Below are the code and all the weights of a small trained network. Each question names an input and a target symbol and asks about switching units off, where a switched-off unit gives its printed mean instead of its output.

import numpy as np


def w(rows, s, z=0):
    codes = np.array(rows[::2]) - 128.0
    scale = np.full(codes.shape[1], s)
    scale[-1] = z or s
    return codes * scale


def norm(h):
    return h / np.sqrt((h * h).mean(-1, keepdims=True) + 1e-5)


def f(y):
    return y / 2 * (1 + np.tanh(0.7978845608 * (y + 0.044715 * y**3)))


def softmax(a):
    e = np.exp(a - a.max(-1, keepdims=True))
    return e / e.sum(-1, keepdims=True)


def log_softmax(a):
    a = a - a.max(-1, keepdims=True)
    return a - np.log(np.exp(a).sum(-1, keepdims=True))


def net(x, mask):
    ids = ['αβδεθμ'.index(c) for c in x.split()]
    T = len(ids)
    res = E[ids] + P[:T]
    u = 0
    for l in range(3):
        q, k, v = (norm(res) @ M[l].T for M in (Q, K, V))
        z = softmax(np.where(np.tri(T) > 0, q @ k.T / 2**0.5, -1e9)) @ v
        res = res + np.where(mask[u], z, O[l][:, -1]) @ O[l][:, :-1]
        u += 1
        y = f(norm(res) @ A[l][:, :-1].T + A[l][:, -1])
        res = res + np.where(mask[u : u + 8], y, B[l][:, -1]) @ B[l][:, :-1]
        u += 8
    return log_softmax(norm(res)[-1] @ U[:, :-1].T + U[:, -1])


Q, K, V, O, A, B = {}, {}, {}, {}, {}, {}
E = w([
[100,251,108,94],'α',
[53,254,106,73],'β',
[112,15,114,51],'δ',
[8,30,115,165],'ε',
[189,252,122,209],'θ',
[112,74,54,229],'μ',
],0.015)
P = w([
[218,128,147,31],'0',
[171,233,156,86],'1',
[81,143,170,89],'2',
[147,62,199,85],'3',
[178,41,212,41],'4',
[255,114,125,151],'5',
],0.005)
Q[0] = w([
[175,195,115,2],'L0H0',
[112,98,112,129],'L0H0',
],0.0065)
K[0] = w([
[145,127,197,98],'L0H0',
[82,57,1,229],'L0H0',
],0.0053)
V[0] = w([
[141,121,60,131],'L0H0',
[2,157,146,79],'L0H0',
],0.0083)
O[0] = w([
[83,186,157,114,252],'L0H0',
[205,128,251,118,81],'L0H0',
],0.013,0.0019)
A[0] = w([
[254,151,228,119,6],'L0N0',
[227,108,82,161,139],'L0N1',
[61,164,149,26,151],'L0N2',
[154,145,137,141,104],'L0N3',
[50,111,92,60,95],'L0N4',
[76,61,141,57,189],'L0N5',
[67,174,182,212,198],'L0N6',
[96,170,117,82,61],'L0N7',
],0.009,0.0023)
B[0] = w([
[83,110,152,203,218],'L0N0',
[65,185,150,135,162],'L0N1',
[193,121,29,210,217],'L0N2',
[68,130,137,85,130],'L0N3',
[217,104,102,189,181],'L0N4',
[254,50,148,142,203],'L0N5',
[104,105,135,50,251],'L0N6',
[199,148,89,115,147],'L0N7',
],0.0077,0.0034)
Q[1] = w([
[255,65,125,251],'L1H0',
[204,145,160,250],'L1H0',
],0.0051)
K[1] = w([
[69,86,146,179],'L1H0',
[95,140,132,255],'L1H0',
],0.0087)
V[1] = w([
[26,183,148,166],'L1H0',
[230,124,119,2],'L1H0',
],0.0074)
O[1] = w([
[147,1,93,86,197],'L1H0',
[6,103,241,146,3],'L1H0',
],0.008,0.0039)
A[1] = w([
[99,157,248,132,2],'L1N0',
[136,120,135,58,26],'L1N1',
[141,132,126,119,97],'L1N2',
[98,88,82,213,113],'L1N3',
[123,185,58,240,164],'L1N4',
[141,144,145,129,95],'L1N5',
[42,99,131,56,102],'L1N6',
[188,108,134,82,56],'L1N7',
],0.011,0.0031)
B[1] = w([
[109,78,185,161,146],'L1N0',
[212,207,87,121,114],'L1N1',
[130,140,122,131,126],'L1N2',
[98,137,49,172,191],'L1N3',
[54,163,178,67,255],'L1N4',
[96,106,171,129,126],'L1N5',
[254,139,124,237,117],'L1N6',
[149,179,196,162,131],'L1N7',
],0.0062,0.0094)
Q[2] = w([
[126,99,3,134],'L2H0',
[101,34,100,84],'L2H0',
],0.0062)
K[2] = w([
[202,159,154,180],'L2H0',
[204,230,170,2],'L2H0',
],0.0057)
V[2] = w([
[97,33,122,149],'L2H0',
[251,130,123,51],'L2H0',
],0.012)
O[2] = w([
[130,133,137,5,52],'L2H0',
[12,65,236,130,4],'L2H0',
],0.015,0.0029)
A[2] = w([
[168,125,86,149,115],'L2N0',
[117,103,72,180,254],'L2N1',
[169,145,118,56,210],'L2N2',
[108,167,155,104,86],'L2N3',
[130,120,119,173,109],'L2N4',
[148,54,131,118,240],'L2N5',
[252,146,103,124,16],'L2N6',
[224,118,38,138,203],'L2N7',
],0.018,0.0046)
B[2] = w([
[68,141,72,2,171],'L2N0',
[173,16,58,135,217],'L2N1',
[203,143,66,165,176],'L2N2',
[170,110,108,55,132],'L2N3',
[188,100,157,83,146],'L2N4',
[114,140,36,132,159],'L2N5',
[79,211,123,170,171],'L2N6',
[35,244,64,102,248],'L2N7',
],0.0094,0.016)
U = w([
[197,166,131,216,67],'α',
[132,165,188,166,153],'β',
[32,143,215,41,251],'δ',
[254,143,123,27,33],'ε',
[89,189,56,110,180],'θ',
[107,185,109,56,78],'μ',
],0.0098,0.0031)

Each question gives the input, a string of symbols that net reads in full, and the target symbol t.
The units are the heads (2 rows each of Q, K, V and O) and the neurons (one row each of A and B). Each row of codes is followed by its name. A weight is (code - 128) times the scale printed after its matrix; where a second scale follows, it is the last column's (O, A, B and U).
mask holds one flag per unit, layer by layer, with each layer's heads first. A switched-off unit (its flag False) gives its mean, the last column of its rows in O or B, instead of its output. The means were averaged over made-up inputs and are rounded, as every weight is.
A unit's drop is (log p(t) with every unit on - log p(t) with that unit switched off) / (log p(t) with every unit on - log p(t) with every unit switched off).
The circuit of an input: a set's keep is (log p(t) with only the set's units on - log p(t) with every unit switched off) / (log p(t) with every unit on - log p(t) with every unit switched off). Starting from the 12 units with the biggest drops (on a tie, the unit counted first), units are removed one at a time, each time the one whose removal leaves the highest keep (on an exact tie, the one counted first), for as long as the keep stays at least 0.8.
units of the circuit, in order: the units of the circuit, biggest drop first
most important unit: the unit with the biggest drop
top k neurons: the k neurons with the biggest drops, biggest first
k most important neurons of layer l: the k neurons of layer l with the biggest drops, biggest first
input β θ α θ, target α: most important unit	L1N3
input α δ ε θ, target ε: top 2 neurons	[L0N5 L2N7]
input μ α θ α μ, target α: units of the circuit, in order	[L2H0 L2N7]
input α θ ε ε ε β, target ε: top 3 neurons	[L2N7 L0N5 L2N2]
input α ε δ, target ε: units of the circuit, in order	[L2N7 L0H0]
input α θ ε δ θ, target δ: 2 most important neurons of layer 1	[L1N4 L1N3]
input ε ε β, target ε: units of the circuit, in order	[L0H0 L2N7]
input β β β δ α, target δ: 2 most important neurons of layer 2	[L2N2 L2N1]
input δ θ β δ θ, target δ: top 3 neurons	[L0N5 L2N2 L2N1]
input θ δ α, target δ: units of the circuit, in order	[L2H0 L2N7 L2N2 L1N3]
input ε ε δ, target ε: units of the circuit, in order	[L0H0 L1H0 L2N7]
input θ ε θ ε θ, target ε: top 3 neurons	[L2N7 L1N4 L2N3]
input ε δ ε, target δ: units of the circuit, in order	[L2H0 L0H0]
input δ α β α, target β: most important neuron of layer 1	[L1N3]
input β δ ε, target δ: units of the circuit, in order	[L0H0 L2H0]
input θ μ α α ε, target α: 2 most important neurons of layer 2	[L2N7 L2N0]
input α ε α α δ, target α: top 2 neurons	[L2N0 L2N7]
input ε θ θ α θ, target α: top 2 neurons	[L2N7 L1N3]
input θ μ ε α δ α, target ε: 4 most important neurons of layer 0	[L0N5 L0N4 L0N1 L0N3]
input θ α β β θ, target β: 2 most important neurons of layer 0	[L0N2 L0N1]
input α δ α β, target α: most important unit	L1H0
input ε θ β θ, target β: 2 most important neurons of layer 2	[L2N7 L2N1]
input θ α β, target α: top 2 neurons	[L2N7 L1N3]
input θ δ β, target δ: top 2 neurons	[L0N5 L2N7]
input θ β β ε δ β, target δ: top 2 neurons	[L0N5 L0N0]
input μ α δ α, target ε: 3 most important neurons of layer 2	[L2N7 L2N3 L2N6]
